Below are the code and all the weights of a small trained network. Each question names an input and a target symbol and asks about switching units off, where a switched-off unit gives its printed mean instead of its output.

import numpy as np


def w(rows, s, z=0):
    codes = np.array(rows[::2]) - 128.0
    scale = np.full(codes.shape[1], s)
    scale[-1] = z or s
    return codes * scale


def norm(h):
    return h / np.sqrt((h * h).mean(-1, keepdims=True) + 1e-5)


def f(y):
    return y / 2 * (1 + np.tanh(0.7978845608 * (y + 0.044715 * y**3)))


def softmax(a):
    e = np.exp(a - a.max(-1, keepdims=True))
    return e / e.sum(-1, keepdims=True)


def log_softmax(a):
    a = a - a.max(-1, keepdims=True)
    return a - np.log(np.exp(a).sum(-1, keepdims=True))


def net(x, mask):
    ids = ['βδεηθλμξστφω'.index(c) for c in x.split()]
    T = len(ids)
    res = E[ids] + P[:T]
    u = 0
    for l in range(3):
        q, k, v = (norm(res) @ M[l].T for M in (Q, K, V))
        z = softmax(np.where(np.tri(T) > 0, q @ k.T / 3**0.5, -1e9)) @ v
        res = res + np.where(mask[u], z, O[l][:, -1]) @ O[l][:, :-1]
        u += 1
        y = f(norm(res) @ A[l][:, :-1].T + A[l][:, -1])
        res = res + np.where(mask[u : u + 12], y, B[l][:, -1]) @ B[l][:, :-1]
        u += 12
    return log_softmax(norm(res)[-1] @ U[:, :-1].T + U[:, -1])


Q, K, V, O, A, B = {}, {}, {}, {}, {}, {}
E = w([
[70,113,71,122],'β',
[64,114,74,121],'δ',
[62,119,70,120],'ε',
[220,96,130,97],'η',
[76,112,68,121],'θ',
[225,116,213,147],'λ',
[246,207,111,137],'μ',
[63,118,73,123],'ξ',
[148,129,11,162],'σ',
[224,131,166,116],'τ',
[226,131,212,191],'φ',
[224,114,217,148],'ω',
],0.013)
P = w([
[93,103,115,12],'0',
[135,186,109,134],'1',
[145,131,108,117],'2',
[144,105,117,122],'3',
[142,83,118,136],'4',
[144,62,120,134],'5',
[147,53,120,145],'6',
[151,52,121,147],'7',
[161,62,123,136],'8',
[160,57,127,126],'9',
],0.011)
Q[0] = w([
[250,17,59,65],'0.h1',
[83,116,86,85],'0.h1',
[42,168,141,253],'0.h1',
],0.0053)
K[0] = w([
[153,88,88,165],'0.h1',
[104,174,97,148],'0.h1',
[125,202,119,10],'0.h1',
],0.011)
V[0] = w([
[170,192,250,151],'0.h1',
[132,113,166,2],'0.h1',
[131,175,85,110],'0.h1',
],0.0093)
O[0] = w([
[112,162,105,84,4],'0.h1',
[192,35,69,2,132],'0.h1',
[124,39,119,90,156],'0.h1',
],0.0077,0.0046)
A[0] = w([
[91,95,36,102,113],'0.n1',
[191,102,91,90,140],'0.n2',
[247,124,151,146,129],'0.n3',
[109,93,132,131,115],'0.n4',
[24,73,105,211,100],'0.n5',
[145,26,91,127,185],'0.n6',
[98,142,254,89,104],'0.n7',
[116,165,205,86,148],'0.n8',
[192,166,204,166,111],'0.n9',
[107,171,28,138,123],'0.n10',
[98,99,123,201,255],'0.n11',
[6,117,54,95,165],'0.n12',
],0.0098,0.0058)
B[0] = w([
[28,141,157,131,178],'0.n1',
[85,173,77,199,186],'0.n2',
[154,94,65,178,229],'0.n3',
[123,186,161,125,136],'0.n4',
[153,213,208,161,198],'0.n5',
[133,240,111,194,254],'0.n6',
[124,180,28,219,126],'0.n7',
[123,224,110,153,127],'0.n8',
[85,113,53,113,177],'0.n9',
[67,25,5,152,150],'0.n10',
[108,198,109,68,232],'0.n11',
[2,20,176,117,185],'0.n12',
],0.0057,0.0091)
Q[1] = w([
[114,253,32,138],'1.h1',
[134,159,107,25],'1.h1',
[165,119,167,37],'1.h1',
],0.0054)
K[1] = w([
[54,184,152,179],'1.h1',
[152,202,173,24],'1.h1',
[132,253,165,103],'1.h1',
],0.0065)
V[1] = w([
[71,176,3,25],'1.h1',
[72,74,33,4],'1.h1',
[2,175,114,141],'1.h1',
],0.0056)
O[1] = w([
[93,57,233,246,254],'1.h1',
[84,67,168,190,191],'1.h1',
[103,120,99,159,200],'1.h1',
],0.013,0.0033)
A[1] = w([
[79,200,208,136,172],'1.n1',
[137,109,175,176,31],'1.n2',
[153,74,92,46,79],'1.n3',
[201,95,135,146,138],'1.n4',
[57,128,182,125,82],'1.n5',
[67,172,65,53,112],'1.n6',
[85,89,68,161,145],'1.n7',
[165,208,38,173,165],'1.n8',
[125,45,127,116,93],'1.n9',
[111,192,252,88,129],'1.n10',
[169,193,153,96,28],'1.n11',
[142,152,74,128,254],'1.n12',
],0.013,0.0044)
B[1] = w([
[134,82,142,14,185],'1.n1',
[65,130,141,173,147],'1.n2',
[193,20,164,177,120],'1.n3',
[122,40,155,123,193],'1.n4',
[153,180,182,50,171],'1.n5',
[157,201,2,142,123],'1.n6',
[161,237,207,154,203],'1.n7',
[146,142,193,44,254],'1.n8',
[120,183,169,138,134],'1.n9',
[5,133,12,149,153],'1.n10',
[99,83,202,116,117],'1.n11',
[114,122,213,103,190],'1.n12',
],0.0066,0.0095)
Q[2] = w([
[167,64,184,47],'2.h1',
[130,42,184,158],'2.h1',
[254,91,228,155],'2.h1',
],0.0073)
K[2] = w([
[250,135,3,52],'2.h1',
[146,195,104,35],'2.h1',
[126,228,1,106],'2.h1',
],0.0092)
V[2] = w([
[2,50,142,89],'2.h1',
[101,157,181,36],'2.h1',
[128,220,61,149],'2.h1',
],0.0099)
O[2] = w([
[197,200,36,72,199],'2.h1',
[113,151,36,240,100],'2.h1',
[198,113,253,255,2],'2.h1',
],0.0076,0.0057)
A[2] = w([
[104,184,140,184,156],'2.n1',
[163,141,217,90,55],'2.n2',
[197,103,133,129,144],'2.n3',
[196,98,134,86,3],'2.n4',
[150,111,54,144,97],'2.n5',
[65,185,155,50,84],'2.n6',
[57,113,4,93,1],'2.n7',
[170,172,71,148,62],'2.n8',
[153,166,170,15,11],'2.n9',
[43,62,152,131,35],'2.n10',
[57,222,41,100,138],'2.n11',
[115,123,99,144,127],'2.n12',
],0.015,0.006)
B[2] = w([
[181,104,120,88,180],'2.n1',
[89,160,82,105,178],'2.n2',
[100,122,111,142,196],'2.n3',
[113,74,147,112,158],'2.n4',
[164,187,60,138,128],'2.n5',
[125,132,145,246,226],'2.n6',
[177,186,169,142,175],'2.n7',
[136,76,99,149,143],'2.n8',
[198,200,163,119,167],'2.n9',
[12,139,85,130,164],'2.n10',
[27,83,178,137,254],'2.n11',
[112,149,101,106,125],'2.n12',
],0.013,0.0092)
U = w([
[126,91,133,60,96],'β',
[160,231,172,112,235],'δ',
[147,131,104,141,116],'ε',
[147,129,101,138,86],'η',
[146,118,249,212,2],'θ',
[153,108,103,156,114],'λ',
[142,157,141,70,133],'μ',
[150,125,107,138,144],'ξ',
[151,119,102,151,122],'σ',
[31,86,137,131,229],'τ',
[124,69,146,67,29],'φ',
[140,151,139,60,132],'ω',
],0.014,0.0028)

Each question gives the input, a string of symbols that net reads in full, and the target symbol t.
The units are the heads (3 rows each of Q, K, V and O) and the neurons (one row each of A and B). Each row of codes is followed by its name. A weight is (code - 128) times the scale printed after its matrix; where a second scale follows, it is the last column's (O, A, B and U).
mask holds one flag per unit, layer by layer, with each layer's heads first. A switched-off unit (its flag False) gives its mean, the last column of its rows in O or B, instead of its output. The means were averaged over made-up inputs and are rounded, as every weight is.
A unit's drop is (log p(t) with every unit on - log p(t) with that unit switched off) / (log p(t) with every unit on - log p(t) with every unit switched off).
The circuit of an input: a set's keep is (log p(t) with only the set's units on - log p(t) with every unit switched off) / (log p(t) with every unit on - log p(t) with every unit switched off). Starting from the 12 units with the biggest drops (on a tie, the unit counted first), units are removed one at a time, each time the one whose removal leaves the highest keep (on an exact tie, the one counted first), for as long as the keep stays at least 0.8.
units of the circuit, in order: the units of the circuit, biggest drop first
most important unit: the unit with the biggest drop
top k neurons: the k neurons with the biggest drops, biggest first
top k neurons in layer l: the k neurons of layer l with the biggest drops, biggest first
input μ λ θ θ μ φ, target τ: top 3 neurons in layer 0 : 0.n6, 0.n12, 0.n2
input σ τ ω φ λ, target δ: units of the circuit, in order : 2.n11, 0.h1
input θ ω σ θ μ β φ η, target δ: units of the circuit, in order : 1.h1, 2.n9
input φ ε β ξ ε φ η, target δ: top 4 neurons : 1.n12, 1.n8, 2.n11, 0.n10
input τ β λ θ φ φ, target δ: most important unit : 1.n8
input φ θ θ θ λ φ β ξ μ θ, target δ: units of the circuit, in order : 1.h1, 0.n5, 2.n9
input σ λ σ ε ω ε β δ δ, target θ: top 2 neurons in layer 2 : 2.n6, 2.n9
input σ ω λ σ φ τ ω σ, target δ: units of the circuit, in order : 1.n8, 1.n7, 1.h1
input τ τ θ θ μ θ ε ε, target θ: units of the circuit, in order : 2.n6, 2.n7
input β δ ε β τ μ τ δ, target θ: top 3 neurons : 2.n6, 1.n1, 2.n7
input τ φ μ ω, target τ: top 3 neurons : 0.n5, 1.n1, 0.n2
input ε ε θ β μ μ, target τ: top 2 neurons in layer 2 : 2.n9, 2.n3
input θ ξ φ τ, target δ: top 2 neurons : 1.n8, 0.n12
input θ σ μ, target θ: units of the circuit, in order : 2.h1
input β μ μ, target τ: top 2 neurons : 0.n11, 0.n12
input β ε σ ξ φ λ φ τ, target δ: top 2 neurons : 1.n8, 1.n12
input φ ω σ δ φ μ, target δ: top 2 neurons in layer 0 : 0.n5, 0.n10
input φ ξ σ δ τ φ ω, target δ: top 3 neurons : 1.n8, 2.n9, 1.n12
input η σ μ, target θ: top 2 neurons in layer 0 : 0.n2, 0.n3
input σ σ β σ ω β σ, target δ: most important unit : 0.h1
input β ε β μ λ, target τ: top 4 neurons in layer 2 : 2.n3, 2.n1, 2.n2, 2.n6
input σ β λ φ μ ω, target τ: top 2 neurons : 0.n6, 0.n11
input θ θ σ β η η ω ε ε, target θ: top 2 neurons : 2.n6, 1.n1
input λ β θ ω σ β λ ω ξ σ, target θ: top 2 neurons : 1.n8, 1.n12
